[128 = 0]
1 110  157  161  179  115  123  195  147  115  144  145  114  213  116  144  142  200  138  122  88  141  181  133  144  129  158  128  126  136  162  134  155  126  172  125  115  135  115  180  122  156  239  155
2 111  237  122  108  119  156  159  147  130  138  153  123  128  146  113  150  111  148  144  119  144  89  186  127  145  148  133  198  152  124  137  109  106  150  140  131  126  116  113  156  113  138  199
3 112  190  135  141  139  112  117  180  135  171  124  133  135  148  109  113  124  125  166  151  165  139  196  115  141  141  138  67  128  160  157  135  150  181  123  160  147  178  116  146  133  129  207
4 102  100  201  188  113  123  154  168  117  146  111  151  222  103  115  122  176  148  132  113  185  92  212  119  99  151  173  103  105  165  151  125  132  190  144  138  169  195  147  107  106  225  131
5 106  233  130  133  139  139  175  153  148  170  138  118  114  102  109  151  157  133  137  118  137  174  147  108  145  155  122  128  115  192  168  165  125  178  110  141  160  167  127  150  118  202  212 : 3 2 1
6 127  137  185  130  190  125  138  120  102  150  114  146  133  130  164  128  110  145  178  145  158  144  178  160  119  137  140  119  124  158  118  127  111  124  159  92  145  99  153  99  123  137  134 : 3 2 1
7 146  225  99  120  167  119  112  129  135  124  126  145  131  129  117  128  143  121  133  113  147  125  127  145  166  131  136  200  151  138  134  161  142  119  147  133  147  135  120  163  136  122  189 : 2 5 3
8 111  213  134  146  171  127  157  135  135  137  153  79  98  109  83  178  176  127  109  128  134  102  150  126  141  102  123  218  146  135  111  129  135  153  132  99  122  98  130  144  133  137  159 : 2 7 5
9 109  110  157  138  130  122  133  147  115  134  140  130  168  132  102  152  120  156  171  115  184  116  165  138  114  152  106  114  94  156  121  111  112  138  160  90  124  119  129  148  130  137  133 : 6 3 2
10 113  242  74  155  180  133  206  133  158  156  152  109  121  114  106  210  215  101  130  115  110  86  160  107  150  106  123  234  167  99  93  203  154  122  112  93  126  119  97  146  152  136  222 : 8 7 2
11 134  194  117  117  195  142  192  146  120  134  103  87  115  129  167  188  219  138  130  178  147  93  139  180  153  139  122  225  171  132  111  126  124  111  127  110  154  138  107  99  124  132  154 : 8 7 10
12 133  107  159  189  196  123  188  136  109  170  117  168  209  105  161  188  223  140  132  134  155  125  145  189  136  136  130  127  135  134  118  148  112  117  145  108  157  123  172  134  162  163  129 : 1 6 9
13 79  255  76  148  121  135  240  154  177  166  141  75  92  66  103  189  226  131  130  94  156  156  172  114  139  116  129  236  135  125  168  197  171  155  131  84  128  103  119  153  175  157  207 : 10 8 5
14 125  179  118  154  133  134  166  206  110  118  154  69  127  120  108  108  107  155  161  117  169  71  221  110  94  94  149  125  144  86  108  99  134  145  117  87  124  104  115  140  88  133  155 : 2 9 8
15 112  119  172  140  120  123  119  161  118  115  125  207  129  129  103  126  151  159  176  108  168  90  179  118  98  140  141  125  173  162  111  93  141  132  122  116  111  101  131  112  109  111  128 : 9 6 14
16 105  137  168  201  129  104  144  155  163  176  154  100  255  100  96  108  223  145  118  93  122  137  180  116  129  163  191  165  149  199  197  140  126  202  137  133  185  170  112  103  96  226  176 : 4 1 5
17 138  210  131  131  120  118  174  94  160  166  145  142  146  142  129  127  208  146  120  85  113  139  134  131  175  160  155  233  149  144  172  200  132  187  98  161  141  188  130  182  127  109  188 : 7 5 2
18 98  136  178  136  129  120  150  160  120  121  113  125  166  103  122  116  139  156  136  110  174  75  196  136  124  130  152  140  138  160  127  105  142  141  127  97  114  97  130  96  138  137  137 : 15 9 6
19 112  193  149  133  181  129  206  135  101  129  122  127  115  125  162  189  240  156  134  140  157  81  146  145  170  131  136  204  166  131  112  126  133  130  144  96  124  114  147  113  138  129  114 : 11 8 12
20 114  125  159  145  146  125  152  142  133  145  113  132  167  103  121  105  143  164  164  93  192  115  169  140  123  118  192  134  118  134  125  102  138  137  135  125  143  97  146  117  129  142  151 : 18 9 6
21 121  134  160  175  123  142  175  116  122  157  117  159  222  113  166  198  218  140  132  138  141  181  126  180  168  141  115  127  123  181  187  189  126  167  143  165  125  155  200  132  164  227  156 : 1 12 5
22 117  214  120  144  177  157  179  165  116  142  131  54  125  132  115  121  125  164  172  113  176  80  217  133  91  131  141  191  175  90  122  113  135  149  132  64  148  99  124  120  97  143  154 : 14 2 8
23 123  227  123  193  161  127  181  141  154  171  121  137  198  92  196  190  224  133  123  148  129  209  121  164  138  126  146  219  128  129  166  192  170  125  137  126  134  116  167  139  174  185  175 : 21 1 12
24 120  73  178  195  128  124  229  144  127  159  143  164  236  124  128  140  187  158  152  129  136  178  141  122  134  161  132  126  121  199  179  177  130  188  131  166  161  157  186  118  140  199  125 : 21 1 4
25 117  214  109  168  138  132  214  150  147  151  141  103  175  106  155  194  218  133  116  122  112  171  138  165  156  108  125  188  125  103  113  165  170  143  117  108  124  127  146  125  178  151  201 : 23 10 13
26 156  123  153  172  150  116  175  129  110  156  140  176  227  99  191  223  212  147  127  125  138  171  108  186  106  128  122  143  111  124  119  178  158  128  166  128  125  132  150  122  172  204  113 : 12 21 1
27 78  207  104  130  131  134  177  155  112  136  162  95  109  125  106  131  137  107  169  120  153  113  178  107  155  128  132  121  104  149  123  110  116  148  140  109  136  104  133  136  108  125  175 : 2 14 8
28 101  238  117  178  159  119  183  158  144  153  157  95  207  88  186  187  219  126  124  109  134  175  139  152  157  123  120  255  144  124  178  167  166  132  120  115  123  103  130  117  154  215  213 : 23 25 13
29 114  225  139  124  117  145  86  116  175  143  158  115  146  129  113  102  185  150  121  140  106  139  147  114  157  133  158  225  141  145  182  211  137  168  164  136  94  178  130  173  115  122  231 : 17 7 2
30 141  113  132  175  209  149  168  142  135  127  132  183  192  123  177  174  216  143  123  140  182  117  122  164  136  115  126  207  137  143  97  124  101  114  157  128  104  131  147  124  178  121  118 : 12 19 26
31 159  218  121  125  131  126  176  137  193  152  171  136  119  162  136  201  181  128  154  111  128  193  105  116  168  176  118  143  124  156  185  209  186  183  143  125  146  155  119  177  179  179  206 : 5 17 25
32 122  111  169  129  139  124  170  162  119  156  131  117  125  138  109  143  103  194  172  99  157  104  195  119  92  158  104  142  139  124  106  88  134  125  142  73  130  108  124  128  129  117  148 : 9 18 15
33 126  153  98  187  140  108  206  178  152  188  129  87  200  86  190  170  243  127  147  97  127  152  138  132  138  134  118  167  137  93  153  156  159  164  110  79  136  101  173  105  159  231  198 : 25 28 1
34 139  116  214  123  131  129  184  124  122  123  145  178  142  151  124  159  132  155  176  134  191  149  208  177  144  152  118  131  135  198  109  126  105  158  139  148  148  114  160  141  110  146  97 : 6 9 15
35 127  217  103  144  194  107  187  142  104  136  138  99  86  111  120  171  141  150  131  127  121  88  138  154  140  126  121  175  137  123  106  128  152  129  120  112  125  105  130  125  121  105  141 : 8 19 11
36 123  233  99  132  141  128  154  139  149  144  160  104  96  126  106  147  121  139  152  126  130  97  168  114  136  122  126  151  139  111  119  120  146  167  147  112  120  121  119  147  136  140  203 : 2 27 8
37 173  216  123  134  198  135  180  128  115  127  136  131  144  116  179  236  112  172  128  173  169  121  124  174  178  140  109  220  163  116  128  124  76  148  138  135  122  108  131  139  131  115  157 : 11 35 19
38 119  130  193  178  202  118  141  130  103  118  158  186  203  110  192  114  217  157  130  140  168  98  111  169  119  110  155  181  146  120  127  118  132  117  141  91  124  96  152  91  109  148  159 : 30 12 20
39 118  231  150  118  120  137  155  144  142  156  162  108  127  102  146  137  125  147  134  112  149  108  143  119  152  137  139  192  165  115  164  158  121  137  125  118  152  98  113  159  127  117  229 : 2 36 7
40 141  132  190  121  126  140  114  182  130  121  128  175  162  147  130  151  142  172  172  127  163  115  186  172  116  167  126  147  131  200  122  111  125  156  135  157  142  128  154  116  113  143  135 : 34 15 9
41 149  124  209  113  119  122  151  141  122  140  127  207  126  159  131  149  127  163  166  179  181  134  183  185  122  172  136  117  137  196  138  142  117  150  148  135  124  124  188  123  125  101  115 : 34 40 6
42 114  218  133  186  122  126  166  154  163  171  167  104  222  108  105  94  253  115  126  114  124  95  135  121  144  143  194  234  131  131  184  195  141  165  122  100  142  170  123  145  125  132  209 : 17 29 16
43 111  248  107  179  199  111  142  153  142  170  135  111  220  106  161  156  246  130  137  102  110  99  125  163  130  143  157  239  152  119  132  189  144  135  125  96  135  108  114  129  113  146  209 : 28 42 25
44 128  84  184  186  111  141  111  177  127  121  127  185  219  139  140  116  161  170  157  120  185  130  203  113  140  135  178  188  171  185  121  115  144  144  129  102  127  187  138  133  127  129  123 : 40 15 18
45 96  186  136  191  132  130  124  168  120  159  145  87  174  113  91  126  200  150  146  126  137  130  170  107  125  150  177  163  137  174  145  162  135  172  136  100  169  166  125  101  109  189  178 : 16 5 42
46 123  135  106  183  118  135  182  130  151  178  129  93  195  127  116  223  232  140  141  134  132  188  130  122  156  150  115  120  126  159  174  200  148  233  111  142  137  128  168  129  160  195  203 : 21 1 33
47 135  139  204  168  154  122  120  137  136  107  144  193  223  158  156  130  158  174  159  138  183  128  169  177  143  132  164  104  123  193  143  123  131  141  134  172  95  134  157  95  156  196  103 : 40 34 41
48 97  239  118  193  132  105  224  145  155  197  124  119  224  103  179  196  234  134  120  128  131  169  142  155  135  115  121  232  126  108  145  154  176  152  132  102  144  102  143  123  158  217  221 : 28 23 25
49 132  237  120  145  170  157  129  162  127  129  133  90  97  137  132  143  136  143  155  160  171  104  202  141  146  142  179  211  134  100  148  126  131  158  117  101  121  114  122  125  110  105  141 : 22 2 36
50 133  127  175  162  184  123  160  119  107  137  129  187  237  134  191  123  237  170  123  133  158  120  129  175  135  146  165  207  138  143  119  136  125  133  132  138  145  121  161  117  144  201  125 : 38 12 30
51 124  208  122  140  131  122  175  135  119  193  154  115  123  152  132  218  158  124  168  106  135  166  207  125  151  141  151  153  129  163  95  73  112  203  119  88  120  116  107  171  118  133  156 : 27 36 2
52 116  161  115  146  135  139  169  139  100  155  131  120  144  141  117  131  156  114  151  149  139  120  120  118  146  124  126  121  141  131  116  115  125  184  127  97  128  132  118  144  108  120  149 : 27 36 9
53 108  137  111  187  145  99  195  122  139  175  111  118  231  106  195  180  237  143  102  104  117  182  125  158  125  158  128  156  126  165  163  184  134  169  125  122  131  139  168  120  163  232  178 : 1 21 33
54 122  111  170  137  175  134  150  177  119  138  152  170  133  126  109  133  136  153  165  106  166  122  212  127  113  129  201  159  156  177  134  123  120  153  153  96  154  91  137  101  117  130  121 : 20 18 15
55 99  255  125  185  118  117  144  191  172  134  144  110  197  123  107  125  222  101  128  115  140  86  180  124  129  140  202  211  150  142  180  196  122  153  107  91  165  204  113  121  105  154  223 : 42 45 43
56 146  202  121  178  130  104  132  161  161  159  138  115  220  138  117  136  164  158  115  95  130  160  186  103  133  151  193  179  112  198  173  216  122  190  132  170  157  182  143  148  120  222  181 : 45 16 5
57 108  87  178  186  113  107  134  180  117  161  119  171  226  119  112  102  197  162  138  122  188  97  197  91  123  115  201  131  143  171  106  111  143  179  165  87  143  175  167  121  116  120  156 : 44 4 20
58 125  179  158  129  199  139  168  169  114  139  112  161  119  148  108  116  132  156  150  117  177  96  202  121  95  113  172  170  145  131  98  123  118  138  103  98  151  114  131  90  133  139  135 : 54 18 20
59 98  127  178  201  130  115  204  134  107  171  123  166  217  102  165  178  218  163  139  114  149  184  171  183  150  165  128  124  139  188  118  147  142  162  131  126  137  131  178  126  157  209  145 : 1 21 12
60 132  124  190  174  194  110  188  123  120  142  117  165  246  101  157  168  210  170  141  153  187  107  132  200  115  138  102  135  128  121  115  129  128  132  126  96  131  113  155  94  130  166  159 : 12 38 50
61 133  112  192  115  155  136  154  133  119  113  114  171  119  151  126  195  112  169  182  142  158  135  167  166  149  113  126  142  124  146  124  121  122  100  127  119  132  98  176  142  129  128  133 : 6 34 41
62 105  201  100  142  100  146  211  143  178  178  168  102  128  103  94  200  177  149  141  76  119  163  136  102  147  157  104  185  148  114  167  188  177  196  120  72  151  137  141  148  189  186  222 : 13 31 25
63 105  125  188  171  141  135  125  145  191  167  135  173  230  126  168  110  216  122  111  125  131  204  122  124  102  157  179  148  152  211  180  190  126  205  142  182  167  214  153  103  124  216  210 : 16 56 24
64 131  138  185  178  108  129  197  136  131  170  125  157  229  120  167  150  235  175  159  107  156  157  150  195  152  144  101  127  130  193  147  148  143  168  147  146  137  124  167  132  172  176  139 : 59 21 1
65 126  187  125  133  132  114  123  140  130  127  145  114  113  135  106  134  109  136  142  152  174  128  179  138  168  132  129  205  132  118  125  133  126  106  139  145  123  110  96  159  142  129  133 : 7 2 49
66 145  162  123  176  139  133  186  151  112  159  150  107  173  120  118  174  187  119  128  116  131  180  130  123  124  159  125  107  138  199  199  200  126  192  123  137  190  205  139  179  138  193  222 : 5 46 56
67 84  116  146  189  119  143  158  133  125  158  131  85  220  135  189  139  204  174  129  121  108  162  152  128  148  139  147  200  151  132  173  170  137  175  118  120  115  175  156  127  151  225  147 : 53 1 21
68 128  134  215  190  127  138  235  137  149  136  146  188  230  147  192  105  240  165  126  114  127  142  129  174  141  170  149  131  95  192  134  162  138  134  144  155  138  155  198  127  135  219  127 : 64 59 24
69 79  120  135  213  142  148  206  208  107  180  127  84  215  90  125  103  215  107  160  82  111  152  165  123  98  171  140  118  114  181  160  162  127  189  117  102  150  163  146  113  111  236  207 : 1 45 16
70 123  234  77  174  111  147  160  133  165  143  145  89  194  108  132  131  229  141  122  107  145  154  140  129  142  114  126  243  120  120  175  185  150  180  118  94  134  163  128  140  134  221  231 : 28 42 48
71 116  175  136  146  147  109  129  185  104  141  159  104  96  136  116  125  158  109  181  120  166  88  208  122  122  153  169  116  142  196  138  125  154  191  132  113  164  158  123  118  120  138  173 : 3 27 45
72 123  224  110  151  190  128  185  150  98  153  131  75  107  90  145  157  150  147  144  116  162  88  137  149  121  111  134  229  153  87  112  93  149  131  108  91  149  105  129  142  116  133  148 : 35 8 22
73 129  196  114  211  124  141  151  129  149  169  175  140  219  137  139  142  211  138  112  139  119  170  143  145  173  138  146  167  146  199  189  185  126  159  131  160  155  185  154  156  120  181  197 : 56 66 21
74 115  137  172  145  138  136  130  196  137  124  140  153  146  145  123  116  91  137  140  128  158  82  218  107  125  165  211  101  167  179  130  110  126  184  104  146  155  180  113  146  118  124  160 : 71 3 54
75 137  207  125  145  156  146  131  180  127  123  134  118  143  142  87  109  133  137  150  123  179  99  197  135  105  125  193  217  184  128  122  126  124  119  155  111  125  98  131  144  98  120  143 : 49 22 58
76 134  198  114  163  87  136  153  127  159  145  171  99  193  150  140  96  224  127  156  143  114  111  142  108  160  140  175  214  133  123  164  178  130  117  134  113  124  185  125  92  123  182  209 : 42 70 55
77 114  180  112  171  101  130  119  190  157  171  161  110  221  93  114  102  241  123  129  86  142  102  173  106  110  124  187  210  145  162  168  136  130  171  117  101  149  166  127  102  106  175  176 : 45 42 55
78 142  123  113  129  226  158  169  168  118  121  139  125  141  94  179  161  162  159  141  144  164  85  163  170  138  141  142  220  164  124  104  139  155  149  124  102  145  122  135  118  115  124  124 : 11 19 72
79 109  235  114  192  115  145  202  166  175  164  154  102  170  122  124  178  255  142  145  134  150  178  130  92  128  140  108  210  128  144  172  180  120  182  88  147  170  192  131  142  133  236  223 : 70 5 73
80 103  255  96  163  139  117  199  157  139  145  149  86  128  120  108  163  142  109  136  95  132  178  139  115  129  132  109  169  142  115  161  167  146  140  141  119  138  92  108  160  135  157  208 : 36 39 5
81 120  162  174  177  134  122  143  170  127  162  155  125  228  110  129  80  157  121  171  101  146  133  183  119  141  145  150  144  141  189  159  164  115  191  135  141  167  205  120  121  127  197  194 : 45 16 56
82 137  154  136  164  204  150  129  131  144  125  124  165  213  141  159  105  213  186  119  144  167  123  138  173  128  136  180  232  144  118  123  145  118  144  128  103  142  118  137  121  118  129  103 : 50 38 30
83 108  125  196  123  192  115  143  156  126  131  120  183  104  126  173  111  161  147  163  132  182  128  204  149  122  127  163  112  134  150  138  104  119  144  154  104  143  113  155  114  108  122  118 : 6 54 20
84 129  123  126  143  164  130  156  126  128  118  127  109  121  132  128  206  121  153  167  153  157  135  149  165  151  119  135  107  113  129  141  140  123  104  127  122  143  130  143  172  141  123  128 : 61 9 6
85 105  145  159  194  185  135  154  162  101  154  146  154  231  110  168  132  227  155  130  119  177  99  87  150  100  149  182  199  156  125  136  133  117  155  120  102  136  123  161  99  119  146  135 : 38 50 82
86 108  176  139  162  129  120  182  131  171  168  123  94  240  111  134  178  244  131  138  119  136  161  133  151  140  162  133  212  117  113  180  220  126  182  116  112  143  181  142  110  168  248  200 : 53 70 79
87 118  194  169  156  172  171  179  164  112  131  137  151  135  146  116  108  155  183  144  126  182  98  213  123  125  134  199  192  160  132  104  88  128  130  131  115  113  120  126  92  129  172  163 : 58 75 18
88 89  116  171  146  137  122  166  199  94  127  144  128  136  119  118  146  160  127  182  116  153  69  237  89  131  114  200  124  185  190  124  117  129  185  112  61  167  159  97  100  118  160  151 : 71 54 74
89 134  124  134  150  114  128  169  164  134  177  126  125  217  122  183  196  238  126  115  134  112  200  110  145  159  160  116  124  121  151  130  197  150  174  104  135  120  136  163  140  176  194  154 : 53 21 46
90 133  195  130  132  143  134  127  123  172  144  156  125  128  103  121  175  124  145  125  132  140  101  151  126  132  110  138  188  134  135  180  166  135  123  142  128  127  128  128  167  108  115  231 : 39 7 36
91 108  135  86  201  119  125  227  135  140  175  120  134  255  123  160  203  241  98  136  95  126  184  133  168  145  173  116  149  131  183  184  195  138  207  121  169  154  187  178  127  177  225  219 : 53 46 21
92 129  191  127  134  150  126  141  159  128  124  149  72  123  127  141  131  124  157  177  118  160  112  221  125  107  85  171  157  155  144  107  112  122  146  152  130  146  115  129  147  99  132  133 : 14 75 22
93 130  184  96  127  139  127  189  141  104  140  121  118  140  107  126  203  131  119  132  114  191  91  141  143  136  114  97  136  157  116  113  134  125  128  118  103  144  104  107  133  133  143  124 : 35 52 84
94 116  154  105  194  117  128  141  157  107  150  133  115  240  89  145  138  202  131  140  113  118  127  145  94  143  151  154  177  126  150  164  200  142  178  131  123  163  192  146  103  120  230  177 : 45 67 81
95 136  126  228  122  146  120  139  141  107  146  156  185  137  158  136  127  121  159  165  121  174  160  191  141  158  146  110  131  101  178  126  96  118  180  161  176  190  125  162  161  103  146  155 : 34 40 41
96 101  181  85  152  201  139  133  144  120  140  134  153  192  109  149  134  200  164  145  153  191  74  153  165  110  101  190  206  192  96  120  131  138  143  134  72  152  122  129  89  125  139  129 : 82 78 85
97 92  205  132  143  119  129  159  132  156  154  147  86  124  113  118  134  156  118  137  81  131  128  159  112  138  130  127  200  131  124  151  166  145  157  118  112  137  108  104  156  122  132  167 : 39 80 8
98 116  191  132  132  136  136  120  199  112  160  175  111  156  125  126  131  149  128  143  140  150  155  200  130  121  146  165  111  149  187  172  159  132  180  137  139  137  174  115  137  123  151  175 : 3 71 45
99 125  143  146  141  174  138  207  119  132  142  133  146  101  104  167  193  140  155  157  127  158  156  145  174  120  130  137  109  131  129  126  120  141  141  133  84  159  107  152  129  163  123  160 : 84 6 61
100 147  110  149  129  183  131  137  140  132  124  125  166  183  119  185  138  162  158  168  157  152  126  151  166  135  134  140  148  142  127  110  104  122  131  141  114  113  109  172  138  111  120  108 : 6 83 61
101 132  232  124  130  169  140  141  181  98  124  129  115  122  130  140  121  164  153  191  147  169  117  231  136  138  133  170  142  144  127  131  115  130  109  149  114  122  94  124  141  117  124  132 : 92 49 75
102 141  119  186  143  175  144  189  145  116  130  129  146  135  127  176  193  101  157  184  168  176  183  129  145  136  133  137  130  127  166  109  113  130  142  110  112  123  103  190  120  137  109  129 : 61 99 6
103 132  204  125  145  107  137  191  130  119  152  159  111  157  121  105  198  140  144  177  113  159  100  183  122  155  118  140  117  147  147  117  129  157  151  123  114  113  124  130  133  138  154  184 : 36 27 93
104 132  213  109  107  109  135  131  101  157  122  151  141  136  158  121  155  118  133  150  149  147  141  173  132  173  144  102  152  135  154  133  144  115  120  139  136  145  132  123  201  108  123  129 : 65 7 2
105 122  226  125  200  193  165  139  127  187  119  130  103  196  115  182  123  241  123  142  122  118  116  152  142  153  136  162  196  152  146  179  177  130  123  125  89  113  134  128  128  114  137  210 : 43 42 76
106 103  155  122  180  162  122  159  154  181  153  141  110  187  109  105  126  175  108  146  107  141  117  150  137  121  167  144  147  135  165  98  150  145  179  143  66  149  111  125  117  113  158  154 : 45 52 97
107 134  173  150  114  109  127  115  158  138  127  145  124  114  183  124  139  101  134  145  164  164  143  190  139  156  126  186  139  148  184  111  105  156  124  152  133  135  155  135  133  123  139  124 : 65 92 104
108 125  255  118  119  145  103  134  138  180  183  136  105  152  106  141  144  138  144  114  120  121  119  136  126  163  145  129  194  165  127  167  188  144  148  151  93  161  167  113  176  112  137  216 : 39 90 7
109 107  251  117  146  137  138  169  109  174  157  150  133  152  139  122  181  190  125  125  133  126  198  142  171  144  141  127  218  126  120  177  184  148  122  139  131  115  113  114  166  158  129  201 : 80 25 23
110 88  241  127  141  124  123  146  162  165  148  170  100  86  80  90  88  138  145  117  72  145  85  168  126  146  127  145  212  153  111  168  161  150  175  147  83  127  112  146  156  137  138  202 : 97 39 36
111 138  104  100  162  225  113  195  141  132  148  146  139  179  97  145  193  224  160  123  149  151  120  153  174  142  112  121  143  113  108  103  100  120  147  134  91  139  125  164  83  178  130  112 : 12 30 60
112 151  133  184  138  196  149  140  153  121  109  135  194  125  163  127  110  122  150  164  138  196  102  210  135  136  136  193  150  156  101  133  119  129  138  104  125  118  113  131  127  106  108  126 : 58 83 54
113 140  226  121  121  125  134  161  107  123  133  167  120  129  127  112  231  123  124  171  147  152  145  141  130  159  140  120  124  153  115  139  130  130  119  120  135  128  128  123  165  159  114  184 : 103 104 36
